Below are the code and all the weights of a small trained network. Each question names an input and a class and asks about switching units off, where a switched-off unit gives its printed mean instead of its output.

import numpy as np


def w(rows, s, z=0):
    codes = np.array(rows[::2]) - 128.0
    scale = np.full(codes.shape[1], s)
    scale[-1] = z or s
    return codes * scale


def norm(h):
    return h / np.sqrt((h * h).mean(-1, keepdims=True) + 1e-5)


def f(y):
    return y / 2 * (1 + np.tanh(0.7978845608 * (y + 0.044715 * y**3)))


def log_softmax(a):
    a = a - a.max(-1, keepdims=True)
    return a - np.log(np.exp(a).sum(-1, keepdims=True))


def net(x, mask):
    res = np.array(x, float).reshape(1, 4) / 4 @ E
    u = 0
    for l in range(4):
        y = f(norm(res) @ A[l][:, :-1].T + A[l][:, -1])
        res = res + np.where(mask[u : u + 10], y, B[l][:, -1]) @ B[l][:, :-1]
        u += 10
    return log_softmax(norm(res)[-1] @ U[:, :-1].T + U[:, -1])


A, B = {}, {}
E = w([
[209,92,170,82,161,85,109,54,82],'x0',
[120,114,161,221,184,139,80,128,62],'x1',
[60,111,151,121,114,1,137,168,104],'x2',
[82,72,179,58,186,178,106,144,76],'x3',
],0.016)
A[0] = w([
[128,116,149,101,155,70,140,109,95,94],'L0N0',
[143,135,127,122,127,164,131,122,148,54],'L0N1',
[157,136,126,112,120,182,139,123,138,92],'L0N2',
[148,102,165,55,177,184,117,101,55,2],'L0N3',
[160,133,125,97,117,179,140,121,148,65],'L0N4',
[2,125,132,107,134,170,135,160,126,54],'L0N5',
[114,119,133,120,138,132,133,126,132,97],'L0N6',
[163,131,123,45,114,173,139,115,153,135],'L0N7',
[159,123,135,165,157,205,134,109,95,73],'L0N8',
[148,125,135,46,128,146,134,116,115,114],'L0N9',
],0.033,0.009)
B[0] = w([
[148,119,121,114,118,82,98,133,109,201],'L0N0',
[129,126,77,135,103,145,117,120,131,157],'L0N1',
[135,143,72,129,113,153,130,104,119,186],'L0N2',
[114,76,149,121,253,148,193,87,72,254],'L0N3',
[127,157,73,120,131,138,135,110,132,187],'L0N4',
[54,152,130,124,132,156,157,195,109,250],'L0N5',
[97,124,89,157,154,125,89,128,128,135],'L0N6',
[148,114,86,92,97,90,99,124,187,233],'L0N7',
[175,135,182,171,127,143,91,134,151,215],'L0N8',
[134,103,181,117,146,98,116,152,195,207],'L0N9',
],0.045,0.021)
A[1] = w([
[176,166,214,182,84,206,62,91,97,76],'L1N0',
[4,150,141,123,65,183,124,229,63,95],'L1N1',
[142,168,156,173,44,72,202,107,100,99],'L1N2',
[100,149,168,111,138,145,159,49,78,3],'L1N3',
[149,120,160,179,133,206,90,137,124,90],'L1N4',
[141,150,131,196,151,168,115,143,120,44],'L1N5',
[142,161,192,120,135,164,118,135,81,78],'L1N6',
[113,128,130,131,98,110,76,111,50,106],'L1N7',
[137,113,147,123,54,96,83,129,12,36],'L1N8',
[101,140,134,125,121,135,146,142,110,25],'L1N9',
],0.029,0.0036)
B[1] = w([
[198,79,130,226,40,140,106,195,118,163],'L1N0',
[78,242,187,93,124,159,199,254,151,252],'L1N1',
[89,156,147,172,105,63,188,23,129,146],'L1N2',
[111,91,71,112,169,80,109,131,216,146],'L1N3',
[138,60,113,170,35,108,111,162,66,160],'L1N4',
[160,71,119,151,99,82,160,198,121,156],'L1N5',
[124,121,25,106,124,107,162,72,204,151],'L1N6',
[176,180,161,113,130,141,99,115,54,141],'L1N7',
[208,208,144,125,166,108,86,158,52,149],'L1N8',
[124,124,166,82,68,155,114,137,101,149],'L1N9',
],0.029,0.031)
A[2] = w([
[88,60,182,125,211,228,126,35,62,32],'L2N0',
[48,99,156,88,108,189,77,53,88,16],'L2N1',
[183,204,83,123,121,227,112,94,188,4],'L2N2',
[41,99,151,129,93,187,86,43,114,99],'L2N3',
[93,131,174,120,123,213,70,47,150,36],'L2N4',
[66,112,175,137,170,140,85,79,224,54],'L2N5',
[63,133,119,116,112,203,114,61,187,28],'L2N6',
[140,175,23,123,79,252,87,39,147,65],'L2N7',
[104,78,140,116,166,170,130,93,81,3],'L2N8',
[171,121,235,66,142,239,113,56,164,27],'L2N9',
],0.023,0.0038)
B[2] = w([
[106,16,77,98,187,170,170,110,2,253],'L2N0',
[119,142,131,142,139,83,61,159,187,124],'L2N1',
[143,213,114,145,134,174,124,73,157,193],'L2N2',
[158,151,165,187,158,132,185,138,150,126],'L2N3',
[109,162,125,130,130,118,104,122,103,127],'L2N4',
[140,164,164,179,114,121,79,80,63,188],'L2N5',
[106,107,68,178,113,128,181,127,155,159],'L2N6',
[149,193,24,120,139,201,158,77,224,219],'L2N7',
[149,95,135,128,197,160,102,148,125,187],'L2N8',
[64,136,52,176,129,109,117,215,66,163],'L2N9',
],0.023,0.012)
A[3] = w([
[20,124,185,110,106,181,13,66,131,132],'L3N0',
[122,74,173,32,42,113,102,105,153,79],'L3N1',
[55,122,194,170,117,167,126,29,164,41],'L3N2',
[55,98,170,168,127,148,19,65,152,4],'L3N3',
[37,70,218,117,100,171,7,70,146,89],'L3N4',
[76,109,251,80,62,236,55,25,128,14],'L3N5',
[108,66,155,52,71,94,85,94,186,42],'L3N6',
[136,112,178,40,84,80,94,139,162,26],'L3N7',
[69,99,149,85,77,193,90,90,99,42],'L3N8',
[31,132,168,102,94,177,35,74,100,18],'L3N9',
],0.02,0.0028)
B[3] = w([
[86,169,111,156,175,115,67,134,124,99],'L3N0',
[46,169,157,119,155,104,94,140,161,191],'L3N1',
[101,50,147,88,54,189,126,104,103,151],'L3N2',
[174,151,110,202,197,42,154,152,186,108],'L3N3',
[176,110,108,75,75,82,226,140,131,124],'L3N4',
[100,163,132,111,150,207,92,122,95,116],'L3N5',
[58,115,128,178,58,115,64,142,117,251],'L3N6',
[76,129,187,136,84,154,42,135,160,254],'L3N7',
[134,134,28,148,130,4,191,211,116,97],'L3N8',
[136,129,107,93,115,112,136,151,111,104],'L3N9',
],0.026,0.0033)
U = w([
[145,4,131,101,230,149,130,116,92,154],'0',
[92,143,170,163,43,107,193,37,147,20],'1',
[188,171,188,116,111,77,78,73,56,105],'2',
[213,64,116,217,43,177,112,168,113,74],'3',
[108,86,169,63,89,47,33,110,213,43],'4',
[154,138,29,112,81,181,124,66,241,172],'5',
[67,177,179,111,102,184,186,207,136,255],'6',
],0.017,0.0031)

Each question gives the input, the list of numbers given to net, and the class t.
The units are the neurons (one row each of A and B). Each row of codes is followed by its name. A weight is (code - 128) times the scale printed after its matrix; where a second scale follows, it is the last column's (A, B and U).
mask holds one flag per neuron, layer by layer. A switched-off neuron (its flag False) gives its mean, the last column of its row in B, instead of its output. The means were averaged over made-up inputs and are rounded, as every weight is.
A unit's drop is (log p(t) with every unit on - log p(t) with that unit switched off) / (log p(t) with every unit on - log p(t) with every unit switched off).
The circuit of an input: a set's keep is (log p(t) with only the set's units on - log p(t) with every unit switched off) / (log p(t) with every unit on - log p(t) with every unit switched off). Starting from the 12 units with the biggest drops (on a tie, the unit counted first), units are removed one at a time, each time the one whose removal leaves the highest keep (on an exact tie, the one counted first), for as long as the keep stays at least 0.8.
circuit, biggest first: the units of the circuit, biggest drop first
most important unit: the unit with the biggest drop
top k neurons: the k neurons with the biggest drops, biggest first
k most important neurons of layer l: the k neurons of layer l with the biggest drops, biggest first
drop when u is switched off: that unit's drop, to one decimal
input [-7,4,-4,-2], class 3: circuit, biggest first => (L0N8 L1N4)
input [8,-8,-4,-1], class 4: circuit, biggest first => (L0N7)
input [1,2,-8,-1], class 3: top 3 neurons => (L0N8 L1N0 L1N4)
input [1,-6,7,-4], class 2: 3 most important neurons of layer 0 => (L0N3 L0N5 L0N9)
input [3,6,5,0], class 2: top 2 neurons => (L0N3 L0N5)
input [-3,-6,-3,7], class 5: 3 most important neurons of layer 0 => (L0N7 L0N4 L0N2)
input [3,5,2,-7], class 2: top 3 neurons => (L0N3 L0N5 L0N8)
input [0,2,-7,-2], class 3: top 2 neurons => (L0N8 L1N0)
input [-4,-7,3,-6], class 1: 2 most important neurons of layer 0 => (L0N3 L0N5)
input [-2,0,-2,-1], class 5: top 2 neurons => (L0N4 L0N2)
input [1,-2,7,1], class 2: top 4 neurons => (L0N0 L1N8 L0N5 L1N7)
input [2,-7,2,-7], class 4: 2 most important neurons of layer 1 => (L1N1 L1N6)
input [-5,-3,1,-6], class 1: 3 most important neurons of layer 0 => (L0N3 L0N5 L0N8)
input [4,-7,0,-3], class 4: most important unit => L0N9
input [2,3,4,-4], class 2: top 2 neurons => (L0N3 L0N5)
input [-3,5,7,-8], class 1: 3 most important neurons of layer 0 => (L0N3 L0N5 L0N8)
input [-2,1,-7,-8], class 3: top 3 neurons => (L0N8 L0N7 L1N0)
input [-2,4,3,-4], class 1: 4 most important neurons of layer 0 => (L0N3 L0N5 L0N8 L0N0)
input [-8,-7,-6,3], class 5: drop when L0N7 is switched off => 0.4
input [2,1,2,6], class 0: top neuron => (L0N3)
input [0,-5,5,-2], class 2: drop when L0N1 is switched off => 0.0
input [8,-4,7,-8], class 2: drop when L0N3 is switched off => 0.1
